Each row is followed by its band, which names the range that a hidden value of the row falls in. A new part has a new value, new ranges and new names.
-3.9  30.1  -21.9  -16.5  4.3  -4.1  3.0  -0.6  -6.9  25.2  -13.0  10.7  -19.0  41.8  5.8  1.1  3.1  -26.8  -16.3  -6.8  24.3  -16.5 -> X
-0.8  15.1  -5.4  8.0  14.8  2.7  -27.2  -6.7  -4.3  -7.1  54.3  -30.3  -1.5  -12.8  1.4  2.7  9.2  -8.8  10.1  3.7  19.2  -0.1 -> L
3.7  -2.7  29.4  8.0  -6.3  -2.2  22.5  8.5  13.8  6.8  -28.7  29.6  -12.2  8.2  4.0  -8.3  1.7  -11.5  10.8  -2.1  20.9  10.7 -> X
-10.2  16.9  -19.6  -37.5  9.1  0.1  -24.5  -14.0  3.4  24.0  99.9  4.2  -12.9  41.5  0.8  11.9  -24.8  -6.3  -22.5  2.4  34.4  -20.0 -> X
-5.9  11.0  -7.2  -7.7  -0.7  23.1  -21.9  -13.9  -9.1  -6.4  66.7  16.2  -1.8  -14.6  10.6  -0.3  8.5  18.8  -10.1  4.4  -39.1  -4.0 -> E
-5.3  -28.6  -5.9  -15.1  -1.1  -1.5  8.7  -17.9  13.2  12.4  71.8  15.1  9.4  11.6  -28.3  -1.6  5.9  21.3  -6.6  14.5  -25.3  -10.4 -> L
-1.5  3.6  -17.5  -3.1  13.7  10.5  -8.4  -10.5  1.4  -21.4  51.2  -11.7  4.3  -22.1  6.5  1.3  -19.7  1.5  18.1  10.5  -8.4  -9.6 -> E
-1.6  17.4  -3.6  -1.0  9.1  9.7  -1.9  -12.4  2.9  -23.4  83.1  -31.8  -2.4  -11.6  6.2  0.5  -12.5  3.6  19.3  5.4  17.6  -10.3 -> S
-5.4  8.7  0.0  -25.2  5.0  -1.5  -27.4  0.8  -0.2  5.1  34.3  -20.1  -0.4  19.7  5.0  10.4  -36.4  1.4  -5.5  -2.2  31.6  -8.5 -> X
-0.2  -33.5  -16.9  -14.8  -1.3  10.5  -23.5  -12.7  -2.3  -26.9  49.3  2.0  14.9  -19.6  0.4  6.6  5.4  22.1  -11.4  9.2  -68.9  9.6 -> E
0.2  -24.4  7.9  1.7  -0.7  3.3  20.5  -10.2  5.1  13.7  -6.7  -2.9  3.6  -8.4  -17.8  3.2  18.3  15.4  -18.2  1.4  -16.5  -6.9 -> E

-38.7  -5.4  10.9  0.1  2.9  14.7  -0.6  28.9  25.5  7.6  -4.4  3.1  -43.4  -10.8  -5.0  1.0  -51.7  -0.4  -11.3  0.8  70.6  -6.9  6.4  23.7 -> z456
-32.9  13.6  9.3  21.6  -9.1  -12.4  9.9  19.0  29.5  11.3  4.2  11.6  -29.0  -1.4  3.8  9.9  -20.2  -1.3  -1.6  0.9  91.5  -10.8  13.6  17.3 -> z664
20.4  -15.4  -3.8  -33.5  5.6  11.8  -7.7  -21.0  -27.0  -7.2  -5.4  -5.2  23.1  -0.1  -5.6  -9.6  7.6  1.0  -0.1  -0.6  -53.4  7.5  -11.5  -15.0 -> z630
43.6  -0.2  1.5  -27.4  9.3  -9.7  8.6  -22.9  -24.4  -16.8  -2.6  -10.2  20.2  -1.7  -11.5  -0.8  36.2  -6.5  17.5  -7.6  0.5  8.5  -3.0  -20.9 -> z664
10.1  -19.8  4.3  -46.9  9.7  21.1  -2.3  -17.8  -14.5  -10.1  -7.6  -4.2  8.2  -4.3  -4.6  -9.7  -3.0  -2.1  5.8  -1.4  -1.5  5.0  -9.4  -10.0 -> z630
23.4  15.1  1.9  -5.2  -2.2  -28.2  14.6  -18.5  -6.6  -8.2  4.5  0.6  8.8  3.4  -4.9  8.7  45.8  -6.1  17.5  -5.0  37.6  0.9  6.1  -17.3 -> z664
-42.1  -6.4  5.1  19.5  1.5  27.6  -6.8  34.3  27.5  10.5  -3.8  5.3  -35.1  -7.4  1.8  -1.1  -56.2  3.7  -18.2  5.0  25.4  -6.6  4.3  29.7 -> z664
-34.1  0.2  3.7  19.9  -0.6  13.8  -6.7  25.6  22.0  7.3  -0.8  2.9  -20.2  -4.4  -0.1  -0.2  -32.4  3.1  -11.1  3.6  18.6  -5.7  3.6  21.7 -> z456
-20.4  -23.6  15.2  -34.4  11.3  29.9  -5.0  1.1  -3.7  -4.1  -9.9  -4.3  -17.9  -11.6  -12.0  -8.3  -43.6  -1.3  -4.9  -1.5  34.2  0.9  -6.6  6.6 -> z923
-49.4  -10.5  6.2  16.0  3.3  27.2  -9.2  35.8  25.8  10.9  -5.4  3.7  -43.7  -11.4  -2.8  -2.6  -62.9  3.9  -19.9  6.0  42.4  -7.4  4.2  32.8 -> z630
18.9  15.8  4.6  -1.8  -1.3  -30.0  16.0  -10.2  1.7  -5.5  4.3  1.4  -2.0  2.5  -3.1  10.9  34.2  -7.1  16.8  -5.8  77.4  1.0  8.2  -9.4 -> z456
-16.6  -19.9  -3.6  -0.3  7.5  26.5  -13.3  20.9  3.3  3.2  -5.9  -5.2  -8.4  -4.3  -1.3  -8.3  -44.7  5.9  -18.7  4.8  -52.7  1.7  -7.3  13.0 -> z923
-2.4  -24.3  -4.3  -9.8  13.9  30.9  -17.6  14.0  -7.1  -5.3  -9.3  -11.6  -2.2  -5.0  -9.4  -11.5  -32.2  5.0  -13.3  2.5  -83.5  6.2  -11.9  3.4 -> z923
